Below is a small trained network, with its code and all its weights. Each question gives an input and a class and asks what happens when units are switched off, that is, made to give their printed mean instead of their output.

import numpy as np


def w(rows, s, z=0):
    codes = np.array(rows[::2]) - 128.0
    scale = np.full(codes.shape[1], s)
    scale[-1] = z or s
    return codes * scale


def norm(h):
    return h / np.sqrt((h * h).mean(-1, keepdims=True) + 1e-5)


def f(y):
    return np.maximum(y, 0)


def log_softmax(a):
    a = a - a.max(-1, keepdims=True)
    return a - np.log(np.exp(a).sum(-1, keepdims=True))


def net(x, mask):
    res = np.array(x, float).reshape(1, 3) / 4 @ E
    u = 0
    for l in range(3):
        y = f(norm(res) @ A[l][:, :-1].T + A[l][:, -1])
        res = res + np.where(mask[u : u + 9], y, B[l][:, -1]) @ B[l][:, :-1]
        u += 9
    return log_softmax(norm(res)[-1] @ U[:, :-1].T + U[:, -1])


A, B = {}, {}
E = w([
[136,137,123,254,78,254,128,147,119,79],'x0',
[123,123,165,243,36,79,99,66,184,138],'x1',
[142,160,192,147,172,130,126,232,168,54],'x2',
],0.0087)
A[0] = w([
[127,157,166,146,187,72,118,157,143,150,2],'0.n1',
[123,117,185,161,71,55,90,101,187,130,42],'0.n2',
[140,129,73,164,109,177,145,131,123,120,59],'0.n3',
[126,111,170,209,82,117,101,104,139,122,63],'0.n4',
[152,131,95,143,112,251,111,143,92,98,33],'0.n5',
[116,130,107,107,157,90,112,88,102,144,76],'0.n6',
[129,138,165,158,178,123,124,162,179,117,116],'0.n7',
[148,159,188,147,167,97,139,172,158,63,149],'0.n8',
[150,123,135,159,126,160,145,170,148,123,45],'0.n9',
],0.014,0.0054)
B[0] = w([
[119,37,93,227,153,107,166,125,43,69,171],'0.n1',
[94,105,254,86,112,75,215,8,106,57,242],'0.n2',
[83,44,105,135,103,68,127,150,86,161,200],'0.n3',
[180,119,10,192,126,204,121,193,201,147,246],'0.n4',
[95,163,244,103,146,68,210,51,97,89,255],'0.n5',
[129,249,135,107,112,212,149,148,164,168,190],'0.n6',
[103,204,143,63,70,193,145,148,147,124,204],'0.n7',
[51,133,102,110,77,40,28,147,147,81,252],'0.n8',
[199,233,139,109,144,157,131,158,139,150,177],'0.n9',
],0.0096,0.0095)
A[1] = w([
[146,44,109,108,116,69,118,96,129,82,7],'1.n1',
[192,52,77,153,136,154,167,169,142,146,82],'1.n2',
[105,54,170,124,163,143,128,129,59,185,82],'1.n3',
[141,88,165,107,186,162,185,88,112,169,98],'1.n4',
[163,195,161,95,173,158,114,170,111,168,127],'1.n5',
[163,148,114,184,98,189,64,174,190,133,3],'1.n6',
[112,127,180,102,159,48,84,154,101,87,120],'1.n7',
[93,110,9,73,149,118,46,146,95,150,121],'1.n8',
[187,85,130,178,178,128,183,89,99,159,129],'1.n9',
],0.013,0.0042)
B[1] = w([
[44,147,153,84,107,135,153,156,91,106,163],'1.n1',
[92,114,144,151,129,141,75,153,11,140,158],'1.n2',
[176,149,126,129,158,83,165,92,142,123,152],'1.n3',
[124,168,100,91,128,127,131,124,189,159,201],'1.n4',
[91,46,139,88,51,117,122,139,117,73,203],'1.n5',
[158,159,65,114,161,70,141,81,191,125,160],'1.n6',
[121,85,120,216,135,158,107,169,70,134,254],'1.n7',
[170,34,107,170,146,215,116,158,81,183,195],'1.n8',
[172,70,99,146,172,150,66,174,83,238,190],'1.n9',
],0.013,0.0091)
A[2] = w([
[81,141,234,128,156,96,115,117,109,61,12],'2.n1',
[137,42,78,137,183,119,58,166,119,111,52],'2.n2',
[168,105,172,94,203,108,178,44,106,162,89],'2.n3',
[109,63,87,87,127,153,93,121,137,153,87],'2.n4',
[121,188,138,187,97,102,81,129,136,9,60],'2.n5',
[112,191,106,142,89,115,140,90,221,169,198],'2.n6',
[143,109,86,64,113,170,140,124,151,145,3],'2.n7',
[138,106,167,80,164,147,187,50,86,203,75],'2.n8',
[170,64,98,57,126,150,129,102,174,178,34],'2.n9',
],0.012,0.0047)
B[2] = w([
[66,76,139,59,65,140,132,111,88,137,214],'2.n1',
[201,118,95,159,113,165,144,111,171,167,209],'2.n2',
[198,249,46,109,194,107,90,173,165,114,217],'2.n3',
[90,95,131,199,118,119,159,119,99,134,203],'2.n4',
[154,128,150,67,159,103,179,52,130,136,236],'2.n5',
[155,184,120,124,210,152,69,199,102,181,223],'2.n6',
[122,133,178,102,114,84,177,81,121,84,170],'2.n7',
[164,194,105,140,169,116,105,138,238,68,254],'2.n8',
[75,128,212,104,95,86,123,87,96,67,190],'2.n9',
],0.012,0.0087)
U = w([
[48,98,180,37,68,104,167,104,91,75,159],'0',
[158,249,115,93,179,106,121,119,204,123,8],'1',
[133,67,83,171,124,179,78,191,86,209,211],'2',
],0.017,0.0017)

Each question gives the input, the list of numbers given to net, and the class t.
The units are the neurons (one row each of A and B). Each row of codes is followed by its name. A weight is (code - 128) times the scale printed after its matrix; where a second scale follows, it is the last column's (A, B and U).
mask holds one flag per neuron, layer by layer. A switched-off neuron (its flag False) gives its mean, the last column of its row in B, instead of its output. The means were averaged over made-up inputs and are rounded, as every weight is.
A unit's drop is (log p(t) with every unit on - log p(t) with that unit switched off) / (log p(t) with every unit on - log p(t) with every unit switched off).
most important unit: the unit with the biggest drop
k most important neurons: the k neurons with the biggest drops, biggest first
top k neurons in layer l: the k neurons of layer l with the biggest drops, biggest first
drop when u is switched off: that unit's drop, to one decimal
input [8,-6,0], class 1: most important unit => 0.n8
input [-5,-7,1], class 2: 3 most important neurons => (0.n2; 0.n5; 1.n8)
input [1,-2,-8], class 1: 3 most important neurons => (0.n4; 0.n8; 0.n7)
input [1,-8,-5], class 1: 2 most important neurons => (0.n4; 0.n8)
input [0,-1,8], class 2: 2 most important neurons => (0.n8; 0.n2)
input [-1,1,-8], class 1: 2 most important neurons => (0.n8; 2.n6)
input [5,-1,-1], class 1: top 2 neurons in layer 0 => (0.n5; 0.n8)
input [-3,-3,1], class 2: 2 most important neurons => (0.n5; 0.n2)
input [-1,6,-3], class 1: 2 most important neurons => (0.n8; 0.n2)
input [-3,-2,6], class 2: 2 most important neurons => (0.n2; 0.n5)
input [1,-3,7], class 0: 2 most important neurons => (0.n7; 0.n4)
input [4,0,8], class 0: top 3 neurons in layer 0 => (0.n5; 0.n4; 0.n6)
input [4,-3,-4], class 1: drop when 0.n8 is switched off => 2.8
input [-1,-8,2], class 2: top neuron in layer 0 => (0.n2)
input [8,-6,-3], class 1: drop when 0.n8 is switched off => 0.3
input [-4,-4,7], class 2: drop when 0.n2 is switched off => 0.1
